[[113 114 117 134]
 [115 117 118 136]
 [116 116 118 136]
 [124 123 131 105]
 [116 115 118 135]
 [108 109 117 126]
 [124 124 131 106]
 [105 116 117 135]
 [115 113 118 135]]
|
[[113 117]
 [115 118]
 [116 118]
 [124 131]
 [116 118]
 [108 117]
 [124 131]
 [105 117]
 [115 118]]

[[125 136 120 119 123 135 125 122 119 125 133]
 [120 140 113 107 128 143 121 114 110 121 138]
 [131 127 131 133 126 125 129 131 131 129 125]
 [144 125 148 156 117 107 136 144 147 134 116]]
|
[[125 120 123 125 119 133]
 [120 113 128 121 110 138]
 [131 131 126 129 131 125]
 [144 148 117 136 147 116]]

[[143 140 139 139 111 118 126]
 [128 127 136 127 113 138 126]
 [146 129 128 115 126 106 137]
 [120 143 136 146 116 150 131]
 [115 125 124 143 120 134 123]
 [122 133 139 118 134 141 118]
 [134 125 114 115 119 144 111]
 [131 105 151 107 132 131 106]
 [111 150 149 117 110 110 136]]
|
[[143 139 111 126]
 [128 136 113 126]
 [146 128 126 137]
 [120 136 116 131]
 [115 124 120 123]
 [122 139 134 118]
 [134 114 119 111]
 [131 151 132 106]
 [111 149 110 136]]

[[144 128 111]
 [137 131 117]
 [123 138 115]
 [142 111 120]
 [116 142 114]
 [151 102 155]]
|
[[144 111]
 [137 117]
 [123 115]
 [142 120]
 [116 114]
 [151 155]]

[[153 125 124 124 127 127 114 124 124 126 124 124 122 127 127 101]
 [106 127 121 112 127 127 135 127 109 127 142 108 144 127 127 146]
 [104 127 124 132 126 127 136 126 135 127 116 135 117 127 127 151]
 [101 127 122 120 127 127 137 127 119 127 132 119 133 127 127 152]]
|
[[153 124 127 114 124 124 122 127]
 [106 121 127 135 109 142 144 127]
 [104 124 126 136 135 116 117 127]
 [101 122 127 137 119 132 133 127]]

[[133 134 128 125 131 137 136]
 [129 120 119 125 141 125 114]
 [130 131 121 132 125 127 105]
 [133 122 134 130 102 128 124]
 [135 122 120 129 152 131 113]
 [128 113 129 125 129 118 137]]
|
[[133 128 131 136]
 [129 119 141 114]
 [130 121 125 105]
 [133 134 102 124]
 [135 120 152 113]
 [128 129 129 137]]

[[140 143 119 117 118 131 117 139 135]
 [111 136 130 123 126 132 136 137 128]
 [120 125 118 125 127 129 142 136 118]
 [111 146 135 149 134 124 127 122 132]
 [133 107 122 134 134 152 132 113 107]]
|
[[140 119 118 117 135]
 [111 130 126 136 128]
 [120 118 127 142 118]
 [111 135 134 127 132]
 [133 122 134 132 107]]

[[129 123 134 126 121 130 125 115 129 126 128 127 128 126 129]
 [129 131 144 131 127 129 129 132 129 128 130 132 131 129 129]
 [126 134 133 115 128 129 128 129 124 129 128 132 128 129 128]
 [128 125 116 117 129 126 130 127 122 126 125 126 125 127 127]
 [127 125 138 135 135 129 132 150 127 126 128 125 128 129 131]]
|
[[129 134 121 125 129 128 128 129]
 [129 144 127 129 129 130 131 129]
 [126 133 128 128 124 128 128 128]
 [128 116 129 130 122 125 125 127]
 [127 138 135 132 127 128 128 131]]
---
[[139 103 103 122 143]
 [132 104 115 150 152]
 [123 144 136 115 128]
 [114 126 105 100 154]
 [142 124 128 115 130]]
|
[[139 103]
 [132 104]]

[[150 127 129 128]
 [125 128 126 115]]
|
[[150 127]
 [125 128]]

[[135 133 133 132 109]
 [130 151 120 113 115]
 [109 108 131 114 129]]
|
[[135 133]
 [130 151]]

[[123 139]
 [119 122]
 [103 121]
 [ 99 118]]
|
[[123 139]
 [119 122]]

[[128 130 129 104 134]
 [130 127 128 142 119]]
|
[[128 130]
 [130 127]]

[[125 120 127 117]
 [130 118 145 104]
 [110 128 101 148]
 [110 128 102 150]
 [110 128 102 150]]
|
[[125 120]
 [130 118]]

[[125 152 128]
 [110 147 132]]
|
[[125 152]
 [110 147]]

[[129 123 132 113]
 [116 138 127 125]
 [150 129 116 115]
 [133 121 126 120]
 [107 128 129 137]]
|
[[129 123]
 [116 138]]

[[135 116 104 126]
 [141 135 108 114]]
|
[[135 116]
 [141 135]]
---
[[118 146]
 [157 141]
 [144 140]
 [132 148]
 [108 130]]
|
[[146 141 140 148 130]
 [118 157 144 132 108]]

[[109 116 115 139]
 [111 121 106 140]]
|
[[139 140]
 [115 106]
 [116 121]
 [109 111]]

[[116 143 153 112 136 127 122 103 110]
 [107 116 121 132 126 146 156 113 117]
 [101 100 155 108 128 111 100 125 121]
 [142 155 123 141 153 106 135 109 129]
 [103 124 153 147 138 128 153 120 134]
 [113 100 141 130 108 144 151 116 151]
 [104 113 138 141 124 102 120 108 147]]
|
[[110 117 121 129 134 151 147]
 [103 113 125 109 120 116 108]
 [122 156 100 135 153 151 120]
 [127 146 111 106 128 144 102]
 [136 126 128 153 138 108 124]
 [112 132 108 141 147 130 141]
 [153 121 155 123 153 141 138]
 [143 116 100 155 124 100 113]
 [116 107 101 142 103 113 104]]

[[136 138 114 105 125 102 140]
 [153 113 103 122 123 107 131]
 [123 150 127 105 127 110 143]]
|
[[140 131 143]
 [102 107 110]
 [125 123 127]
 [105 122 105]
 [114 103 127]
 [138 113 150]
 [136 153 123]]

[[125  98]
 [132 129]
 [130 124]]
|
[[ 98 129 124]
 [125 132 130]]

[[132 134 133 118]
 [123 128 134 108]
 [126 129 126 140]
 [125 127 120 108]
 [129 128 142 138]
 [133 126 133 152]]
|
[[118 108 140 108 138 152]
 [133 134 126 120 142 133]
 [134 128 129 127 128 126]
 [132 123 126 125 129 133]]

[[110 130 127 122 130 128 139 129 120 129 134 120 135 126 128]
 [106 129 127 125 128 129 139 130 125 128 133 125 137 128 129]
 [127 124 129 125 127 130 129 131 128 127 127 129 125 129 128]
 [119 128 128 120 129 128 133 129 117 130 134 114 137 129 128]
 [141 126 126 118 129 128 121 129 114 127 143 114 145 127 128]
 [140 126 128 127 128 128 118 129 125 129 137 125 137 127 128]]
|
[[128 129 128 128 128 128]
 [126 128 129 129 127 127]
 [135 137 125 137 145 137]
 [120 125 129 114 114 125]
 [134 133 127 134 143 137]
 [129 128 127 130 127 129]
 [120 125 128 117 114 125]
 [129 130 131 129 129 129]
 [139 139 129 133 121 118]
 [128 129 130 128 128 128]
 [130 128 127 129 129 128]
 [122 125 125 120 118 127]
 [127 127 129 128 126 128]
 [130 129 124 128 126 126]
 [110 106 127 119 141 140]]
---
[[127 148 130]
 [131 111 130]
 [132 114 135]
 [121 141 105]]
|
[[130 148 127]
 [130 111 131]
 [135 114 132]
 [105 141 121]]

[[130 134 132 125 129 140 131]
 [123 119 128 135 123  98 120]
 [124 130 150 114 130 135 136]
 [130 123 104 140 122 115 112]]
|
[[131 140 129 125 132 134 130]
 [120  98 123 135 128 119 123]
 [136 135 130 114 150 130 124]
 [112 115 122 140 104 123 130]]

[[118 123 128 126 126 133 125 140]
 [124 129 124 124 131 134 124 124]
 [109 131 121 109 128 142 116 126]
 [133 129 135 124 110 112 128 138]
 [146 125 139 140 112 104 137 142]
 [119 129 127 118 123 130 122 131]]
|
[[140 125 133 126 126 128 123 118]
 [124 124 134 131 124 124 129 124]
 [126 116 142 128 109 121 131 109]
 [138 128 112 110 124 135 129 133]
 [142 137 104 112 140 139 125 146]
 [131 122 130 123 118 127 129 119]]

[[132 103 132 111 128 127]
 [124 129 128 130 125 124]]
|
[[127 128 111 132 103 132]
 [124 125 130 128 129 124]]

[[123 141 113 127 138 115]
 [128 110 141 124 108 120]
 [128 109 143 124 106 122]
 [128 109 142 124 108 122]
 [121 137 113 127 133 112]
 [128 108 143 124 106 123]
 [128 109 143 124 106 122]]
|
[[115 138 127 113 141 123]
 [120 108 124 141 110 128]
 [122 106 124 143 109 128]
 [122 108 124 142 109 128]
 [112 133 127 113 137 121]
 [123 106 124 143 108 128]
 [122 106 124 143 109 128]]

[[136 118 124 148 144 125  99]
 [135 124 105 121 133 116 122]]
|
[[ 99 125 144 148 124 118 136]
 [122 116 133 121 105 124 135]]
